Here is a tiny trained network, its code and every weight. The questions are about switching its units off for an input and a class, where a switched-off unit gives its printed mean instead of its output.

import numpy as np


def w(rows, s, z=0):
    codes = np.array(rows[::2]) - 128.0
    scale = np.full(codes.shape[1], s)
    scale[-1] = z or s
    return codes * scale


def norm(h):
    return h / np.sqrt((h * h).mean(-1, keepdims=True) + 1e-5)


def f(y):
    return y / 2 * (1 + np.tanh(0.7978845608 * (y + 0.044715 * y**3)))


def log_softmax(a):
    a = a - a.max(-1, keepdims=True)
    return a - np.log(np.exp(a).sum(-1, keepdims=True))


def net(x, mask):
    res = np.array(x, float).reshape(1, 4) / 4 @ E
    u = 0
    for l in range(2):
        y = f(norm(res) @ A[l][:, :-1].T + A[l][:, -1])
        res = res + np.where(mask[u : u + 13], y, B[l][:, -1]) @ B[l][:, :-1]
        u += 13
    return log_softmax(norm(res)[-1] @ U[:, :-1].T + U[:, -1])


A, B = {}, {}
E = w([
[132,130,99,166,113,250,152,88,78,151,148,109],'x0',
[43,76,141,28,125,183,137,100,224,226,208,188],'x1',
[98,175,162,205,154,69,215,94,89,179,156,174],'x2',
[67,214,147,83,105,141,146,147,120,81,153,93],'x3',
],0.0017)
A[0] = w([
[101,164,159,184,202,91,141,54,122,153,181,168,78],'0.n1',
[140,126,90,151,115,211,139,55,90,146,178,109,44],'0.n2',
[191,32,113,162,173,136,130,109,148,163,111,188,43],'0.n3',
[73,123,120,162,186,98,213,82,107,163,148,130,34],'0.n4',
[191,57,85,179,163,112,133,136,166,175,103,187,65],'0.n5',
[149,54,73,66,81,179,74,181,170,98,114,99,96],'0.n6',
[117,171,152,168,195,90,173,87,134,182,164,182,37],'0.n7',
[76,78,185,87,117,143,168,102,199,194,181,204,125],'0.n8',
[128,71,127,170,134,115,87,102,146,119,107,176,2],'0.n9',
[130,131,89,153,121,217,115,72,87,160,150,112,40],'0.n10',
[68,253,170,42,90,121,141,110,106,95,183,65,81],'0.n11',
[160,53,88,165,166,118,134,88,149,154,90,164,121],'0.n12',
[132,102,196,80,133,12,113,168,188,106,118,173,78],'0.n13',
],0.0034,0.0029)
B[0] = w([
[172,112,105,98,40,152,98,190,144,113,104,142,174],'0.n1',
[53,31,106,118,163,120,216,156,198,85,27,125,146],'0.n2',
[100,163,212,37,129,118,152,94,56,140,99,62,137],'0.n3',
[179,92,161,99,56,141,100,211,121,121,110,143,155],'0.n4',
[107,191,206,85,167,114,118,64,60,155,90,51,140],'0.n5',
[176,139,183,104,39,108,147,207,84,183,115,225,185],'0.n6',
[172,84,153,58,53,178,104,183,93,125,78,189,168],'0.n7',
[139,181,66,178,156,122,95,95,118,110,154,104,253],'0.n8',
[84,52,204,55,119,161,183,122,78,119,135,44,100],'0.n9',
[81,44,153,161,150,117,208,164,184,48,46,144,140],'0.n10',
[127,92,244,14,175,122,111,57,20,214,58,24,197],'0.n11',
[58,195,153,48,143,133,94,125,83,126,158,54,149],'0.n12',
[61,17,104,181,161,252,230,153,168,69,19,135,172],'0.n13',
],0.0038,0.0035)
A[1] = w([
[161,175,87,166,110,96,138,98,129,105,119,130,89],'1.n1',
[114,93,198,69,145,108,100,81,92,136,127,43,47],'1.n2',
[157,86,169,135,116,124,117,151,115,136,88,97,118],'1.n3',
[140,101,220,95,181,119,118,61,87,156,143,29,39],'1.n4',
[165,153,106,122,68,170,53,219,138,137,123,158,4],'1.n5',
[77,78,102,146,138,98,174,170,202,61,97,139,89],'1.n6',
[175,125,157,135,2,136,115,201,120,149,135,210,31],'1.n7',
[123,179,35,173,180,105,49,90,175,132,254,141,55],'1.n8',
[179,216,40,201,163,96,69,89,153,85,187,107,30],'1.n9',
[74,64,117,170,185,149,219,136,184,63,101,112,62],'1.n10',
[127,160,130,116,111,81,133,175,108,115,95,116,151],'1.n11',
[139,138,173,171,77,77,187,118,99,158,180,205,27],'1.n12',
[94,142,112,71,57,153,138,105,139,153,146,122,128],'1.n13',
],0.0048,0.003)
B[1] = w([
[94,132,120,102,146,147,117,139,174,143,177,138,132],'1.n1',
[138,176,147,160,186,97,102,65,81,153,107,80,198],'1.n2',
[91,158,107,97,128,151,135,101,161,145,193,131,179],'1.n3',
[142,192,182,64,156,80,47,122,102,176,32,76,208],'1.n4',
[183,149,198,151,93,76,200,131,51,83,131,153,188],'1.n5',
[116,138,88,203,134,213,144,112,120,131,91,51,169],'1.n6',
[210,124,183,47,67,37,192,165,75,73,242,193,253],'1.n7',
[74,144,23,224,200,85,94,61,232,177,254,210,161],'1.n8',
[65,101,54,184,173,86,87,83,251,197,246,239,162],'1.n9',
[105,52,79,174,43,245,181,226,168,23,28,88,189],'1.n10',
[103,85,119,109,125,163,133,100,158,161,164,145,183],'1.n11',
[214,108,180,35,75,130,104,179,98,61,95,119,117],'1.n12',
[145,128,123,188,146,97,114,150,134,85,121,109,196],'1.n13',
],0.0047,0.0036)
U = w([
[96,222,224,28,216,53,34,41,30,216,21,35,188],'0',
[229,99,208,30,14,63,213,217,45,47,196,240,1],'1',
[41,37,49,215,103,241,211,202,189,36,1,79,76],'2',
[39,157,28,207,222,64,43,48,231,204,241,219,223],'3',
],0.0081,0.00094)

Each question gives the input, the list of numbers given to net, and the class t.
The units are the neurons (one row each of A and B). Each row of codes is followed by its name. A weight is (code - 128) times the scale printed after its matrix; where a second scale follows, it is the last column's (A, B and U).
mask holds one flag per neuron, layer by layer. A switched-off neuron (its flag False) gives its mean, the last column of its row in B, instead of its output. The means were averaged over made-up inputs and are rounded, as every weight is.
A unit's drop is (log p(t) with every unit on - log p(t) with that unit switched off) / (log p(t) with every unit on - log p(t) with every unit switched off).
The circuit of an input: a set's keep is (log p(t) with only the set's units on - log p(t) with every unit switched off) / (log p(t) with every unit on - log p(t) with every unit switched off). Starting from the 12 units with the biggest drops (on a tie, the unit counted first), units are removed one at a time, each time the one whose removal leaves the highest keep (on an exact tie, the one counted first), for as long as the keep stays at least 0.8.
units of the circuit, in order: the units of the circuit, biggest drop first
top k neurons: the k neurons with the biggest drops, biggest first
k most important neurons of layer l: the k neurons of layer l with the biggest drops, biggest first
drop when u is switched off: that unit's drop, to one decimal
input [-5,5,6,-8], class 0: units of the circuit, in order => [0.n5]
input [4,-1,-3,0], class 2: top 2 neurons => [0.n2, 0.n10]
input [1,8,-6,5], class 3: units of the circuit, in order => [0.n8, 0.n7]
input [-8,-8,-3,0], class 2: top 2 neurons => [0.n13, 0.n8]
input [8,2,1,6], class 2: top 3 neurons => [0.n2, 0.n10, 1.n10]
input [3,7,7,-2], class 1: 3 most important neurons of layer 0 => [0.n7, 0.n4, 0.n1]
input [-5,-4,-4,3], class 2: 2 most important neurons of layer 0 => [0.n13, 0.n7]
input [-7,2,6,-6], class 2: top 2 neurons => [0.n13, 0.n11]
input [6,8,0,5], class 3: top 2 neurons => [0.n13, 0.n8]
input [-4,5,-6,-7], class 0: 2 most important neurons of layer 0 => [0.n5, 0.n3]
input [-4,-5,-1,3], class 3: top 3 neurons => [0.n2, 0.n10, 1.n9]
input [3,-3,-6,6], class 0: top 4 neurons => [0.n11, 0.n1, 0.n7, 0.n4]
input [-6,-7,-1,1], class 3: 3 most important neurons of layer 0 => [0.n2, 0.n10, 0.n7]
input [6,5,2,4], class 2: 2 most important neurons of layer 0 => [0.n2, 0.n10]
input [-4,-3,1,7], class 0: units of the circuit, in order => [0.n11]
input [-7,0,-2,-5], class 2: 2 most important neurons of layer 0 => [0.n13, 0.n11]
input [-7,8,-1,2], class 3: 2 most important neurons of layer 0 => [0.n8, 0.n2]
input [5,2,3,-4], class 2: top 2 neurons => [0.n2, 0.n10]
input [6,6,-5,1], class 2: top 4 neurons => [0.n10, 0.n2, 0.n7, 0.n1]
input [-4,8,2,-1], class 3: units of the circuit, in order => [0.n8]
input [-3,3,7,7], class 0: top 2 neurons => [0.n11, 0.n6]
input [-1,4,-7,7], class 0: 3 most important neurons of layer 0 => [0.n11, 0.n1, 0.n7]
input [-4,6,4,-2], class 3: top 2 neurons => [0.n8, 0.n6]
input [-1,-2,-2,5], class 0: drop when 0.n11 is switched off => 3.0
input [-3,-6,-1,-7], class 0: drop when 0.n8 is switched off => 0.1
input [-8,3,6,2], class 2: drop when 0.n13 is switched off => 1.4
